Below are the code and all the weights of a small trained network. Each question names an input and a target symbol and asks about switching units off, where a switched-off unit gives its printed mean instead of its output.

import numpy as np


def w(rows, s, z=0):
    codes = np.array(rows[::2]) - 128.0
    scale = np.full(codes.shape[1], s)
    scale[-1] = z or s
    return codes * scale


def norm(h):
    return h / np.sqrt((h * h).mean(-1, keepdims=True) + 1e-5)


def f(y):
    return np.maximum(y, 0)


def softmax(a):
    e = np.exp(a - a.max(-1, keepdims=True))
    return e / e.sum(-1, keepdims=True)


def log_softmax(a):
    a = a - a.max(-1, keepdims=True)
    return a - np.log(np.exp(a).sum(-1, keepdims=True))


def net(x, mask):
    ids = ['γδεηθλμξπτψω'.index(c) for c in x.split()]
    T = len(ids)
    res = E[ids] + P[:T]
    r = norm(res)
    for j in range(2):
        rows = slice(2 * j, 2 * j + 2)
        q, k, v = (r @ M[0][rows].T for M in (Q, K, V))
        z = softmax(np.where(np.tri(T) > 0, q @ k.T / 2**0.5, -1e9)) @ v
        o = O[0][rows]
        res = res + np.where(mask[j], z, o[:, -1]) @ o[:, :-1]
    y = f(norm(res) @ A[0][:, :-1].T + A[0][:, -1])
    res = res + np.where(mask[2:14], y, B[0][:, -1]) @ B[0][:, :-1]
    return log_softmax(norm(res)[-1] @ U[:, :-1].T + U[:, -1])


Q, K, V, O, A, B = {}, {}, {}, {}, {}, {}
E = w([
[186,148,163,155,143,134,139,94,161],'γ',
[151,241,15,3,164,133,145,204,205],'δ',
[95,111,117,137,188,171,115,74,134],'ε',
[159,136,164,143,130,133,186,153,105],'η',
[150,71,93,133,119,107,159,142,108],'θ',
[170,98,101,178,141,130,137,102,138],'λ',
[169,119,133,94,134,132,143,69,149],'μ',
[154,116,118,184,139,148,171,137,87],'ξ',
[126,187,165,188,137,194,196,129,147],'π',
[167,96,146,164,102,115,154,131,128],'τ',
[121,103,136,124,69,204,159,119,126],'ψ',
[161,166,134,111,170,176,200,76,96],'ω',
],0.017)
P = w([
[84,138,84,61,70,43,60,160,83],'0',
[228,75,121,115,105,148,153,118,58],'1',
[206,101,137,102,114,177,152,93,85],'2',
[191,80,169,122,120,200,193,88,87],'3',
[172,95,188,104,134,224,199,98,122],'4',
[156,87,210,125,139,253,226,106,109],'5',
[116,69,177,80,126,225,235,53,140],'6',
],0.0059)
Q[0] = w([
[42,161,158,135,89,38,96,190,152],'H0',
[206,129,128,131,114,146,190,99,135],'H0',
[43,140,94,216,99,60,51,254,114],'H1',
[223,78,69,96,203,124,188,135,158],'H1',
],0.0089)
K[0] = w([
[213,56,228,164,149,220,163,98,117],'H0',
[127,210,70,126,139,124,92,212,231],'H0',
[204,26,180,139,160,182,188,138,144],'H1',
[120,242,2,90,97,75,125,219,208],'H1',
],0.0079)
V[0] = w([
[154,197,131,242,135,126,120,157,117],'H0',
[100,79,2,172,134,141,113,127,124],'H0',
[72,99,159,117,52,167,134,187,66],'H1',
[59,151,116,72,157,202,181,129,113],'H1',
],0.0098)
O[0] = w([
[159,66,123,89,139,200,87,117,27,57],'H0',
[84,89,252,71,117,84,133,178,158,253],'H0',
[120,168,102,162,92,150,49,187,183,78],'H1',
[128,177,159,125,106,67,85,88,76,47],'H1',
],0.016,0.002)
A[0] = w([
[214,171,96,141,94,53,107,87,33,115],'N0',
[217,123,49,190,124,191,63,135,92,110],'N1',
[188,251,55,171,149,93,175,102,166,236],'N2',
[133,134,124,174,12,122,89,90,137,205],'N3',
[156,98,139,87,139,189,55,101,73,203],'N4',
[134,126,144,164,110,66,96,204,206,244],'N5',
[127,131,94,95,100,119,175,92,137,152],'N6',
[133,91,78,155,142,232,135,195,152,2],'N7',
[149,181,63,100,72,169,55,123,175,192],'N8',
[145,160,156,86,15,129,163,119,166,175],'N9',
[113,175,144,120,120,181,182,153,128,186],'N10',
[50,150,177,178,186,102,182,102,165,99],'N11',
],0.012,0.0039)
B[0] = w([
[203,167,89,37,146,108,132,143,151,217],'N0',
[2,132,107,93,152,113,119,142,132,231],'N1',
[161,81,169,133,60,81,166,184,114,247],'N2',
[125,135,157,137,197,155,200,136,121,171],'N3',
[110,136,157,162,27,133,97,166,133,188],'N4',
[134,183,117,84,128,208,103,58,124,202],'N5',
[150,110,139,178,88,140,131,97,87,176],'N6',
[181,119,183,131,143,6,45,48,152,214],'N7',
[117,116,153,194,206,104,181,153,68,194],'N8',
[153,79,54,147,161,145,123,100,88,204],'N9',
[159,92,61,127,148,99,73,137,175,181],'N10',
[39,118,87,103,94,148,106,104,152,217],'N11',
],0.012,0.011)
U = w([
[177,88,124,141,210,94,49,92,220,119],'γ',
[218,177,154,35,155,96,149,120,131,164],'δ',
[26,155,205,72,132,88,134,21,119,59],'ε',
[91,140,94,54,143,196,74,142,45,121],'η',
[97,42,210,73,212,177,199,191,160,118],'θ',
[107,140,37,44,111,211,117,165,254,124],'λ',
[110,88,111,114,101,123,126,123,155,41],'μ',
[141,183,178,190,153,197,164,133,151,253],'ξ',
[100,71,103,213,11,112,181,132,211,75],'π',
[156,79,202,167,28,157,40,126,119,151],'τ',
[154,48,61,149,166,209,139,59,95,139],'ψ',
[56,94,141,174,198,61,127,168,89,125],'ω',
],0.0064,0.0034)

Each question gives the input, a string of symbols that net reads in full, and the target symbol t.
The units are the heads (2 rows each of Q, K, V and O) and the neurons (one row each of A and B). Each row of codes is followed by its name. A weight is (code - 128) times the scale printed after its matrix; where a second scale follows, it is the last column's (O, A, B and U).
mask holds one flag per unit, heads first, then neurons. A switched-off unit (its flag False) gives its mean, the last column of its rows in O or B, instead of its output. The means were averaged over made-up inputs and are rounded, as every weight is.
A unit's drop is (log p(t) with every unit on - log p(t) with that unit switched off) / (log p(t) with every unit on - log p(t) with every unit switched off).
The circuit of an input: a set's keep is (log p(t) with only the set's units on - log p(t) with every unit switched off) / (log p(t) with every unit on - log p(t) with every unit switched off). Starting from the 12 units with the biggest drops (on a tie, the unit counted first), units are removed one at a time, each time the one whose removal leaves the highest keep (on an exact tie, the one counted first), for as long as the keep stays at least 0.8.
units of the circuit, in order: the units of the circuit, biggest drop first
unit that matters most: the unit with the biggest drop
top k neurons: the k neurons with the biggest drops, biggest first
heads that matter: for each layer, one digit per head in row order, 1 if its drop is at least 0.15 and else 0, layers parted by /
input ω η τ γ μ π, target δ: unit that matters most : H1
input ψ π λ ε ε π, target ξ: units of the circuit, in order : [H1 N5 N3 N8]
input γ λ θ ξ, target ψ: heads that matter : 11
input γ μ γ λ, target ψ: heads that matter : 11
input ω η π θ λ λ δ, target δ: units of the circuit, in order : [H1 N1]
input π λ ξ λ η, target η: units of the circuit, in order : [H0 N1]
input λ η ξ θ, target θ: heads that matter : 11
input τ ψ γ ξ, target γ: heads that matter : 01
input ε γ λ η ε ψ λ, target ε: heads that matter : 11
input ψ τ λ ε ψ π, target ξ: heads that matter : 01
input ξ γ λ, target τ: units of the circuit, in order : [H0 N4]
input λ ω ω ψ μ π λ, target θ: units of the circuit, in order : [H0 H1]
input μ θ τ γ π δ η, target δ: units of the circuit, in order : [H1 N0]
input δ ξ π η π π, target π: top neuron : [N1]
input μ λ γ λ ξ η λ, target π: heads that matter : 10
input ω δ θ ξ, target δ: heads that matter : 01
input τ λ η, target γ: units of the circuit, in order : [N7 H1]
input η ψ η λ ε ξ θ, target ω: heads that matter : 11
input μ ξ π λ, target π: units of the circuit, in order : [H0 N2]
input λ ε η, target θ: heads that matter : 11
input τ θ ε λ τ, target γ: units of the circuit, in order : [N7 H1]
input ε ε γ π ξ θ, target ε: units of the circuit, in order : [H0 H1 N5]
input π λ τ ψ, target η: top neuron : [N1]
input θ η λ, target λ: units of the circuit, in order : [H1 N5]
input ω λ δ ψ, target ψ: heads that matter : 10
input ω γ ε ψ, target δ: units of the circuit, in order : [H1 N0]
input ψ ψ ε δ ξ, target δ: heads that matter : 01
input γ θ γ γ θ, target ψ: heads that matter : 11
input τ ξ ξ λ τ π, target γ: unit that matters most : N7
